Here is a tiny trained network, its code and every weight. The questions are about switching its units off for an input and a class, where a switched-off unit gives its printed mean instead of its output.

import numpy as np


def w(rows, s, z=0):
    codes = np.array(rows[::2]) - 128.0
    scale = np.full(codes.shape[1], s)
    scale[-1] = z or s
    return codes * scale


def norm(h):
    return h / np.sqrt((h * h).mean(-1, keepdims=True) + 1e-5)


def f(y):
    return y / 2 * (1 + np.tanh(0.7978845608 * (y + 0.044715 * y**3)))


def log_softmax(a):
    a = a - a.max(-1, keepdims=True)
    return a - np.log(np.exp(a).sum(-1, keepdims=True))


def net(x, mask):
    res = np.array(x, float).reshape(1, 5) / 4 @ E
    u = 0
    for l in range(4):
        y = f(norm(res) @ A[l][:, :-1].T + A[l][:, -1])
        res = res + np.where(mask[u : u + 3], y, B[l][:, -1]) @ B[l][:, :-1]
        u += 3
    return log_softmax(norm(res)[-1] @ U[:, :-1].T + U[:, -1])


A, B = {}, {}
E = w([
[165,35,207,6,134,87,49,86,84],'x0',
[64,180,123,135,188,206,146,71,163],'x1',
[157,181,29,139,25,235,122,152,177],'x2',
[83,70,190,34,103,254,37,82,195],'x3',
[96,7,140,201,88,103,70,50,22],'x4',
],0.0066)
A[0] = w([
[78,92,181,166,118,110,99,44,51,74],'L0N1',
[170,129,34,254,66,133,159,208,81,1],'L0N2',
[149,94,164,141,133,132,85,130,112,126],'L0N3',
],0.0085,0.0036)
B[0] = w([
[127,58,144,213,205,115,87,63,115,231],'L0N1',
[146,169,132,250,87,64,68,170,128,255],'L0N2',
[169,161,123,172,208,161,111,158,108,162],'L0N3',
],0.011,0.0065)
A[1] = w([
[136,149,175,103,120,107,254,123,107,61],'L1N1',
[103,144,101,110,141,78,132,89,9,63],'L1N2',
[176,121,166,85,102,125,43,187,77,5],'L1N3',
],0.0086,0.0016)
B[1] = w([
[83,54,90,116,131,129,170,121,148,148],'L1N1',
[116,103,128,168,189,133,101,158,240,241],'L1N2',
[160,154,244,93,98,120,143,171,105,249],'L1N3',
],0.011,0.0017)
A[2] = w([
[111,39,136,161,192,101,116,36,40,34],'L2N1',
[147,160,85,128,124,110,152,191,106,82],'L2N2',
[136,150,110,86,209,2,218,153,203,2],'L2N3',
],0.0075,0.0028)
B[2] = w([
[93,58,74,69,170,173,26,40,62,254],'L2N1',
[112,61,100,180,163,9,133,48,79,151],'L2N2',
[80,128,58,77,146,104,206,180,47,172],'L2N3',
],0.011,0.0063)
A[3] = w([
[157,108,237,59,135,114,78,195,59,4],'L3N1',
[137,157,86,254,54,59,87,228,117,60],'L3N2',
[148,155,98,242,63,58,90,187,174,128],'L3N3',
],0.0071,0.0026)
B[3] = w([
[149,145,150,140,83,99,127,112,115,160],'L3N1',
[137,216,85,124,81,125,144,58,114,254],'L3N2',
[174,201,120,211,93,113,136,9,74,242],'L3N3',
],0.013,0.0079)
U = w([
[152,171,103,189,76,89,141,90,117,240],'0',
[172,121,251,68,74,102,128,163,146,3],'1',
[99,126,98,85,161,81,192,180,104,57],'2',
[85,135,127,107,93,202,138,149,235,65],'3',
[124,33,158,151,170,129,76,91,112,182],'4',
],0.017,0.0025)

Each question gives the input, the list of numbers given to net, and the class t.
The units are the neurons (one row each of A and B). Each row of codes is followed by its name. A weight is (code - 128) times the scale printed after its matrix; where a second scale follows, it is the last column's (A, B and U).
mask holds one flag per neuron, layer by layer. A switched-off neuron (its flag False) gives its mean, the last column of its row in B, instead of its output. The means were averaged over made-up inputs and are rounded, as every weight is.
A unit's drop is (log p(t) with every unit on - log p(t) with that unit switched off) / (log p(t) with every unit on - log p(t) with every unit switched off).
The circuit of an input: a set's keep is (log p(t) with only the set's units on - log p(t) with every unit switched off) / (log p(t) with every unit on - log p(t) with every unit switched off). Starting from all 12 units, units are removed one at a time, each time the one whose removal leaves the highest keep (on an exact tie, the one counted first), for as long as the keep stays at least 0.8.
circuit, biggest first: the units of the circuit, biggest drop first
most important unit: the unit with the biggest drop
top k neurons: the k neurons with the biggest drops, biggest first
drop of u: that unit's drop, to one decimal
input [6,-6,1,-6,4], class 4: circuit, biggest first : L2N1, L3N3
input [-7,4,3,3,-8], class 3: circuit, biggest first : L0N2, L3N3
input [-7,2,-7,1,0], class 2: circuit, biggest first : L0N2, L2N3, L3N3
input [3,8,-4,0,-3], class 2: most important unit : L0N1
input [6,4,5,-6,-3], class 2: circuit, biggest first : L0N2, L2N3, L3N3
input [7,-3,1,-6,0], class 1: top 3 neurons : L1N3, L0N2, L3N3
input [4,-2,-3,-3,-2], class 2: top 2 neurons : L0N2, L2N3
input [0,2,-5,-1,-2], class 2: top 2 neurons : L2N3, L0N1
input [6,1,8,0,-5], class 3: top 2 neurons : L0N2, L3N3
input [3,2,3,-1,2], class 4: drop of L1N2 : 0.0
input [-5,8,-4,0,-8], class 2: drop of L2N3 : 0.2
input [-1,2,5,3,5], class 4: drop of L3N2 : 0.1
input [-3,3,5,4,-6], class 3: drop of L0N2 : 1.0
input [6,-2,-8,2,-7], class 1: most important unit : L1N3
